Questions about the array below. Counting starts at 1.
1) The entry at row 1, column 3?
2) The top-right entry?
3) The largest entry?
4) The entry directly above 117?
5) The bottom entry of the column that holds the smallest entry?
[[ 99 126 132 110 129 149 119 114 129 119 124 142 131]
 [115 125 139 117 134 133 132 125 126 126 136 140 137]]
1) 132
2) 131
3) 149
4) 110
5) 115

Read these off the array that follows. Rows and columns are numbered from 1.
1) Which number is the entry at row 1, column 1?
2) Which number is the entry in the bottom-left corner?
3) Which number is the bottom entry of the column that holds the smallest entry?
4) Which number is the entry in row 2 and column 1?
5) Which number is the entry at row 1, column 2?
6) Which number is the entry in the top-right corner?
[[129 123 128 125 132 126 130 128 127 126 126 130 129 125 125 129]
 [132 136 134 137 129 130 126 124 121 120 131 126 122 122 127 127]
 [129 122 128 124 133 126 130 128 126 125 126 129 129 125 124 130]
 [129 123 128 125 132 126 129 128 127 127 126 130 129 126 125 129]
 [131 133 132 135 128 130 126 124 124 124 130 125 124 124 128 128]
 [132 140 138 137 132 130 125 125 115 112 132 127 116 118 126 123]
 [132 119 134 123 140 117 134 123 126 113 124 128 130 127 106 137]
 [129 122 128 124 133 126 130 128 127 126 126 130 129 125 124 130]
 [131 120 131 123 137 123 131 126 126 120 125 129 130 124 117 133]
 [129 124 127 125 131 127 129 128 127 127 127 129 129 127 126 129]
 [129 123 128 125 132 126 130 128 127 126 126 129 129 126 125 129]
 [132 119 132 123 139 120 133 125 126 116 124 128 130 125 112 135]
 [128 129 128 129 128 128 128 128 128 128 128 127 128 128 128 128]
 [132 138 136 137 131 130 126 124 118 115 131 126 119 120 126 125]]
1) 129
2) 132
3) 126
4) 132
5) 123
6) 129

[[128 130 146 135 123 125 133 132 121 145]
 [136 136 130 136 120 139 153 138 136 137]
 [128 129 132 132 125 126 132 131 127 132]]
Give the first entry, reading row by row.
128
Give the entry directly above the smallest entry.
123
Give the bottom entry of the column that holds the smallest entry.
125
The fourth entry in reading order: 135
Give the last entry of the largest entry's row.
137
The bottom-left entry is 128
The maximum is 153
The bottom-right entry: 132
The entry just right of the smallest entry: 139
Give the 3rd entry on the main diagonal.
132

A =
[[156 133 126 134 118 137]
 [152 128 126 138 107 130]
 [136 119 129 146 133 112]]
Counting starts at 1.
The top-left entry -> 156
What is the entry in row 1 and column 2?
Answer: 133
What is the entry at row 3, column 1?
Answer: 136
The entry at row 2, column 1 -> 152
The top-right entry: 137
The entry in row 3 and column 3 is 129

Questions about the table below. Indices start at 1.
1) Give the entry directly above 137.
2) Give the entry just left of 156.
3) Give the entry at row 1, column 3.
4) Give the entry in row 2 and column 1.
129	118	130	153	132	156	123
137	131	120	117	123	113	132
1) 129
2) 132
3) 130
4) 137

W =
array([117, 139, 139, 133, 128, 130, 128, 130, 130, 125, 115, 114, 139,
       102, 129])
Give the entry just left of 115.
Answer: 125
Give the entry just right of 114.
Answer: 139
The fifth entry -> 128
The 2nd smallest entry -> 114
Give the second entry from the left.
Answer: 139
The first entry is 117
Give the 2nd entry from the right.
Answer: 102

X =
133  115  127  109
123  133  129  128
124  148  126  134
124  129  130  138
128  115  129  139
132  128  124  154
The entry just right of 132: 128
The entry directly below 123 -> 124
The last entry, reading row by row: 154
The first entry in reading order -> 133
The 3rd entry on the main diagonal: 126
The smallest entry in the last row -> 124
Read off the second entry on the diagonal from the top-right corner.
Answer: 129

[[127, 135, 137, 121, 132, 126, 125, 129, 132, 143, 129, 142, 115, 142],
 [122, 106, 125, 139, 140, 118, 121, 139, 118, 125, 111, 120, 138, 116],
 [109, 133, 129, 133, 140, 118, 132, 137, 129, 123, 135, 147, 127, 133],
 [113, 111, 140, 128, 140, 123, 120, 143, 130, 126, 112, 121, 129, 117],
 [108, 136, 134, 136, 132, 127, 138, 138, 139, 117, 136, 136, 129, 122],
 [127, 141, 115, 123, 118, 131, 135, 127, 119, 129, 117, 119, 124, 131],
 [118, 133, 126, 129, 134, 121, 131, 145, 125, 131, 118, 139, 130, 123],
 [126, 113, 132, 127, 135, 120, 116, 124, 126, 125, 122, 126, 130, 128],
 [114, 131, 135, 131, 139, 128, 130, 140, 135, 129, 131, 144, 123, 129]]
Counting starts at 1.
The entry just left of the smallest entry -> 122
Give the entry in the bottom-left corner.
114
The entry at row 3, column 1: 109
The top entry of the column that holds the smallest entry is 135
The entry directly below the largest entry: 121
Give the entry in row 1 and column 3.
137
Give the entry in the bottom-right corner.
129
Give the top-left entry.
127
The entry in the top-right corner -> 142
Give the entry just right of the smallest entry.
125
The entry at row 2, column 2 is 106
Give the top entry of the column that holds the largest entry.
142
Give the entry directly above the largest entry.
120
The entry at row 3, column 2: 133
The entry just right of the largest entry is 127
The bottom entry of the column that holds the largest entry: 144
The entry directly below 108 -> 127
The largest entry -> 147

[[130 147 125 113 126 126 125 130 136 123 127 114]
 [125 128 121 131 127 125 132 132 140 128 115 117]
 [118 135 130 119 120 131 134 131 147 124 111 131]
 [146 138 116 135 125 127 136 126 120 124 135 144]
 [134 113 138 127 129 137 121 130 118 127 122 123]
 [136 139 142 118 128 126 120 135 134 125 131 128]
 [135 126 113 132 130 114 113 146 132 125 133 123]
 [139 131 130 109 131 126 133 127 156 132 152 124]
 [137 132 135 119 128 126 134 123 129 131 142 139]
 [128 139 120 143 139 128 139 139 135 127 131 137]
 [131 135 133 131 123 137 127 130 155 135 104 125]
 [107 129 139 119 131 130 135 131 118 123 140 101]
 [132 120 119 125 133 126 116 123 142 127 148 105]
 [138 136 140 114 133 124 131 134 145 125 138 141]]
Which number is the smallest entry?
Answer: 101
The 1st entry, reading row by row -> 130
Which number is the bottom-right entry?
Answer: 141
Which number is the entry directly above the largest entry?
Answer: 132
The entry in the bottom-left corner: 138
Which number is the top entry of the column that holds the smallest entry?
Answer: 114
Which number is the entry directly below the largest entry?
Answer: 129
Which number is the fourth-last entry, reading row by row?
Answer: 145
Which number is the 3rd entry, reading row by row?
Answer: 125
Which number is the 3rd entry on the diagonal from the top-right corner?
Answer: 124
Which number is the fourth entry, reading row by row?
Answer: 113
Which number is the fifth entry, reading row by row?
Answer: 126
The 2nd entry on the diagonal from the top-right corner is 115
The entry directly below the smallest entry: 105
The smallest entry in the first column: 107
The entry directly above the smallest entry: 125
The 3rd entry on the main diagonal: 130
The largest entry in the first column -> 146
The third-last entry, reading row by row -> 125
Which number is the largest entry?
Answer: 156
Which number is the second largest entry?
Answer: 155
Which number is the 2nd-last entry, reading row by row?
Answer: 138
Which number is the second smallest entry?
Answer: 104
The entry just right of the largest entry: 132
The last entry of the largest entry's row is 124

M =
[[115 134 127 129 124 135 123 128 113 125 129 135 121 130 144]
 [116 134 127 129 124 148 123 130 114 125 129 134 122 130 144]
 [112 135 127 130 123 132 122 126 110 125 128 136 120 131 147]
 [112 135 127 130 123 145 122 131 110 125 128 137 119 131 148]
 [114 135 127 129 123 125 122 130 112 125 129 136 120 130 146]
 [114 134 127 129 124 151 122 131 112 125 129 135 121 130 145]
 [113 135 127 130 123 117 122 129 111 125 129 136 120 131 146]
 [111 136 126 130 123 125 121 130 109 124 128 137 119 131 148]
 [110 136 126 130 123 130 121 120 109 124 127 138 119 131 149]
 [115 134 127 129 124 133 123 129 113 125 129 135 121 130 145]
 [114 134 127 129 124 108 123 130 113 125 129 135 121 130 145]
 [113 135 127 130 123 140 122 126 111 125 129 136 120 131 147]
 [116 134 127 129 124 148 123 126 114 125 129 134 122 130 143]]
Counting starts at 1.
The bottom entry of the column that holds the largest entry is 148
The entry in row 2 and column 1 is 116
Read off the entry in row 1 and column 2.
A: 134
The entry at row 1, column 1: 115
The entry in row 3 and column 1 is 112
Read off the bottom-right entry.
A: 143
The top-right entry: 144
The entry just left of the smallest entry is 124
Read off the entry just left of the centre entry.
A: 122
Read off the entry in row 3 and column 3.
A: 127
Read off the bottom-left entry.
A: 116
Read off the entry at row 1, column 3.
A: 127
Read off the top entry of the column that holds the smallest entry.
A: 135
The smallest entry: 108
Read off the entry directly above the smallest entry.
A: 133
Read off the entry just left of 132.
A: 123
The entry directly below the largest entry -> 117
Read off the entry directly above the centre entry.
A: 131
Read off the largest entry.
A: 151
The entry just right of the centre entry -> 111
